Here is a tiny trained network, its code and every weight. The questions are about switching its units off for an input and a target symbol, where a switched-off unit gives its printed mean instead of its output.

import numpy as np


def w(rows, s, z=0):
    codes = np.array(rows[::2]) - 128.0
    scale = np.full(codes.shape[1], s)
    scale[-1] = z or s
    return codes * scale


def f(y):
    return np.maximum(y, 0)


def softmax(a):
    e = np.exp(a - a.max(-1, keepdims=True))
    return e / e.sum(-1, keepdims=True)


def log_softmax(a):
    a = a - a.max(-1, keepdims=True)
    return a - np.log(np.exp(a).sum(-1, keepdims=True))


def net(x, mask):
    ids = ['αγδθξπ'.index(c) for c in x.split()]
    T = len(ids)
    res = E[ids] + P[:T]
    u = 0
    for l in range(2):
        r = res
        for j in range(3):
            rows = slice(3 * j, 3 * j + 3)
            q, k, v = (r @ M[l][rows].T for M in (Q, K, V))
            z = softmax(np.where(np.tri(T) > 0, q @ k.T / 3**0.5, -1e9)) @ v
            o = O[l][rows]
            res = res + np.where(mask[u + j], z, o[:, -1]) @ o[:, :-1]
        u += 3
        y = f(res @ A[l][:, :-1].T + A[l][:, -1])
        res = res + np.where(mask[u : u + 4], y, B[l][:, -1]) @ B[l][:, :-1]
        u += 4
    return log_softmax(res[-1] @ U[:, :-1].T + U[:, -1])


Q, K, V, O, A, B = {}, {}, {}, {}, {}, {}
E = w([
[90,172,176,134,36,146,125,79,142,116],'α',
[174,173,138,125,127,221,41,140,131,155],'γ',
[146,106,142,6,192,127,100,85,102,121],'δ',
[131,170,155,167,175,75,118,167,71,163],'θ',
[156,109,43,176,160,170,186,84,100,158],'ξ',
[164,51,179,130,104,121,114,139,174,188],'π',
],0.019)
P = w([
[107,118,171,170,218,98,116,88,205,86],'0',
[120,149,174,125,178,107,158,105,168,124],'1',
[122,134,174,99,145,132,176,147,126,140],'2',
[126,111,159,95,112,146,169,163,81,134],'3',
[115,91,147,98,83,131,152,165,45,145],'4',
[102,71,130,107,69,124,124,158,7,152],'5',
],0.013)
Q[0] = w([
[102,227,159,131,155,102,137,149,68,127],'0.h1',
[80,80,117,156,126,65,53,89,117,42],'0.h1',
[105,87,171,181,142,93,101,158,104,86],'0.h1',
[126,184,92,133,159,122,125,146,238,172],'0.h2',
[162,156,124,170,97,107,171,119,137,160],'0.h2',
[121,93,34,126,136,105,117,132,139,7],'0.h2',
[169,133,136,70,122,62,158,159,210,141],'0.h3',
[98,124,119,96,108,181,103,83,177,139],'0.h3',
[147,125,197,100,97,141,153,120,48,209],'0.h3',
],0.011)
K[0] = w([
[151,98,89,133,136,203,189,127,189,223],'0.h1',
[134,115,89,167,147,147,21,94,111,117],'0.h1',
[135,114,61,113,142,148,111,55,84,126],'0.h1',
[95,157,131,159,235,111,164,74,254,57],'0.h2',
[155,116,179,112,194,140,104,132,165,53],'0.h2',
[114,123,137,196,100,27,34,82,166,113],'0.h2',
[190,209,88,164,142,147,155,122,215,108],'0.h3',
[112,179,88,147,174,62,184,174,162,91],'0.h3',
[135,141,118,71,56,147,160,195,55,167],'0.h3',
],0.0092)
V[0] = w([
[83,169,186,79,135,131,105,187,134,126],'0.h1',
[36,152,148,116,113,187,129,90,124,149],'0.h1',
[90,223,108,117,151,108,174,92,129,150],'0.h1',
[60,133,74,191,126,111,143,134,120,167],'0.h2',
[201,107,103,196,120,208,165,129,181,102],'0.h2',
[128,104,1,110,156,150,161,30,93,154],'0.h2',
[175,48,125,92,116,124,101,113,237,102],'0.h3',
[155,79,95,131,143,82,70,241,137,171],'0.h3',
[146,166,196,124,71,171,119,146,159,110],'0.h3',
],0.0069)
O[0] = w([
[60,198,25,187,153,28,129,181,152,71,183],'0.h1',
[137,102,83,194,115,80,78,31,66,130,145],'0.h1',
[171,43,131,182,165,96,50,145,168,60,159],'0.h1',
[182,187,172,95,176,59,127,114,152,127,9],'0.h2',
[183,210,154,42,97,81,160,121,92,198,2],'0.h2',
[187,120,214,157,15,95,100,191,45,95,119],'0.h2',
[122,135,185,154,132,255,185,134,36,179,125],'0.h3',
[76,132,138,73,135,144,187,214,220,126,92],'0.h3',
[52,90,115,139,174,71,84,48,101,219,119],'0.h3',
],0.0064,0.0057)
A[0] = w([
[105,226,80,93,81,190,119,144,135,70,95],'0.n1',
[157,134,3,184,146,179,140,122,194,92,59],'0.n2',
[181,87,144,157,103,132,225,121,130,225,96],'0.n3',
[163,157,82,185,63,177,179,110,171,131,2],'0.n4',
],0.0055,0.0051)
B[0] = w([
[73,48,40,152,3,90,45,85,172,165,151],'0.n1',
[91,143,68,127,242,162,89,146,45,95,184],'0.n2',
[230,77,93,155,183,168,22,82,103,92,250],'0.n3',
[92,138,209,108,149,111,166,59,113,146,137],'0.n4',
],0.0058,0.0019)
Q[1] = w([
[166,103,94,78,77,151,122,83,244,91],'1.h1',
[123,39,171,63,196,137,135,124,104,127],'1.h1',
[121,105,164,242,102,168,136,121,203,242],'1.h1',
[133,138,60,214,42,180,130,131,191,160],'1.h2',
[127,125,145,231,213,93,92,233,112,210],'1.h2',
[132,13,111,141,173,203,54,60,113,125],'1.h2',
[92,60,128,135,136,86,61,137,155,134],'1.h3',
[85,104,131,191,160,129,204,134,171,86],'1.h3',
[86,155,154,173,69,115,168,85,197,104],'1.h3',
],0.011)
K[1] = w([
[136,108,108,210,191,221,180,31,56,153],'1.h1',
[58,128,150,132,53,208,140,233,70,81],'1.h1',
[54,195,143,89,210,158,135,60,189,201],'1.h1',
[183,162,125,92,179,41,124,72,117,229],'1.h2',
[85,143,150,33,79,144,178,140,254,129],'1.h2',
[86,100,160,71,30,130,112,193,32,215],'1.h2',
[178,127,131,106,89,50,156,137,69,168],'1.h3',
[52,112,227,158,166,107,91,166,121,146],'1.h3',
[112,132,217,164,176,96,132,32,150,110],'1.h3',
],0.0096)
V[1] = w([
[115,143,98,151,186,83,226,165,2,171],'1.h1',
[132,174,176,207,92,143,129,155,81,132],'1.h1',
[175,69,86,172,129,105,111,208,100,135],'1.h1',
[130,109,160,38,131,44,159,78,110,87],'1.h2',
[158,202,90,69,175,194,38,132,87,105],'1.h2',
[36,224,151,122,78,159,157,128,167,53],'1.h2',
[143,73,88,89,174,148,179,123,118,158],'1.h3',
[151,133,108,108,160,145,140,215,107,88],'1.h3',
[170,149,208,63,96,137,109,127,137,147],'1.h3',
],0.0079)
O[1] = w([
[140,138,104,138,99,149,148,166,242,6,130],'1.h1',
[94,169,107,138,151,54,134,119,201,156,80],'1.h1',
[170,166,150,71,200,133,196,110,166,152,147],'1.h1',
[44,90,194,94,197,70,174,119,33,62,133],'1.h2',
[183,162,39,34,149,134,27,176,41,101,223],'1.h2',
[174,110,83,231,135,142,47,28,99,112,3],'1.h2',
[141,154,153,254,68,106,192,98,140,100,198],'1.h3',
[122,121,104,151,117,113,101,19,103,161,160],'1.h3',
[134,53,64,143,198,61,111,106,108,89,67],'1.h3',
],0.0064,0.0059)
A[1] = w([
[220,133,163,72,169,164,172,253,144,79,83],'1.n1',
[122,54,107,96,191,38,133,92,143,125,58],'1.n2',
[156,50,37,159,144,198,208,43,149,70,116],'1.n3',
[151,196,166,137,129,97,209,134,238,165,2],'1.n4',
],0.006,0.0088)
B[1] = w([
[145,125,125,253,96,127,108,75,124,147,255],'1.n1',
[129,226,130,237,165,52,130,135,127,152,178],'1.n2',
[120,141,162,66,141,121,170,139,164,65,207],'1.n3',
[161,46,68,88,72,179,91,136,72,74,157],'1.n4',
],0.0075,0.0052)
U = w([
[62,176,88,180,84,100,117,1,115,167,157],'α',
[133,172,70,107,128,135,91,124,107,194,91],'γ',
[103,129,149,111,158,153,121,153,54,85,59],'δ',
[92,223,101,155,152,104,135,165,187,98,255],'θ',
[177,217,182,122,88,106,127,103,115,141,86],'ξ',
[87,156,149,119,153,163,183,127,136,231,125],'π',
],0.0056,0.0028)

Each question gives the input, a string of symbols that net reads in full, and the target symbol t.
The units are the heads (3 rows each of Q, K, V and O) and the neurons (one row each of A and B). Each row of codes is followed by its name. A weight is (code - 128) times the scale printed after its matrix; where a second scale follows, it is the last column's (O, A, B and U).
mask holds one flag per unit, layer by layer, with each layer's heads first. A switched-off unit (its flag False) gives its mean, the last column of its rows in O or B, instead of its output. The means were averaged over made-up inputs and are rounded, as every weight is.
A unit's drop is (log p(t) with every unit on - log p(t) with that unit switched off) / (log p(t) with every unit on - log p(t) with every unit switched off).
top k neurons: the k neurons with the biggest drops, biggest first
top k neurons in layer l: the k neurons of layer l with the biggest drops, biggest first
heads that matter: for each layer, one digit per head in row order, 1 if its drop is at least 0.15 and else 0, layers parted by /
drop of u: that unit's drop, to one decimal
input δ ξ α θ α, target θ: heads that matter	011 / 101
input π ξ α, target ξ: heads that matter	010 / 010
input δ α α α π α, target π: heads that matter	000 / 011
input θ α ξ θ, target ξ: heads that matter	110 / 001
input γ π ξ θ γ, target θ: heads that matter	001 / 100
input ξ δ γ δ α, target δ: heads that matter	110 / 111
input δ ξ π δ θ π, target θ: top 2 neurons	(1.n2; 0.n2)
input δ δ α ξ π γ, target π: heads that matter	010 / 010
input π θ δ δ π, target θ: top neuron	(0.n3)
input α ξ δ, target ξ: heads that matter	010 / 001
input α θ δ ξ π, target ξ: heads that matter	010 / 000
input α δ α δ, target α: heads that matter	000 / 110
input θ δ θ, target δ: heads that matter	010 / 110
input π γ π, target γ: top 2 neurons	(0.n3; 0.n1)
input δ π α π, target α: heads that matter	100 / 110
input γ π δ γ, target π: heads that matter	110 / 010
input α δ α α θ, target θ: heads that matter	101 / 100
input δ γ θ γ δ π, target π: heads that matter	001 / 010
input α ξ π δ, target π: top neuron	(0.n3)
input δ θ ξ, target θ: top 2 neurons	(0.n2; 1.n3)
input θ γ θ α, target θ: top 2 neurons	(1.n1; 0.n1)
input δ ξ δ α π, target α: top neuron in layer 1	(1.n2)
input γ δ ξ, target δ: drop of 0.h3	0.0
input ξ δ δ δ π, target δ: drop of 0.h1	0.2
input θ δ γ, target γ: drop of 0.h2	0.4
input θ δ δ α ξ α, target ξ: drop of 0.h2	0.8
input γ δ θ ξ γ, target ξ: top neuron	(0.n2)
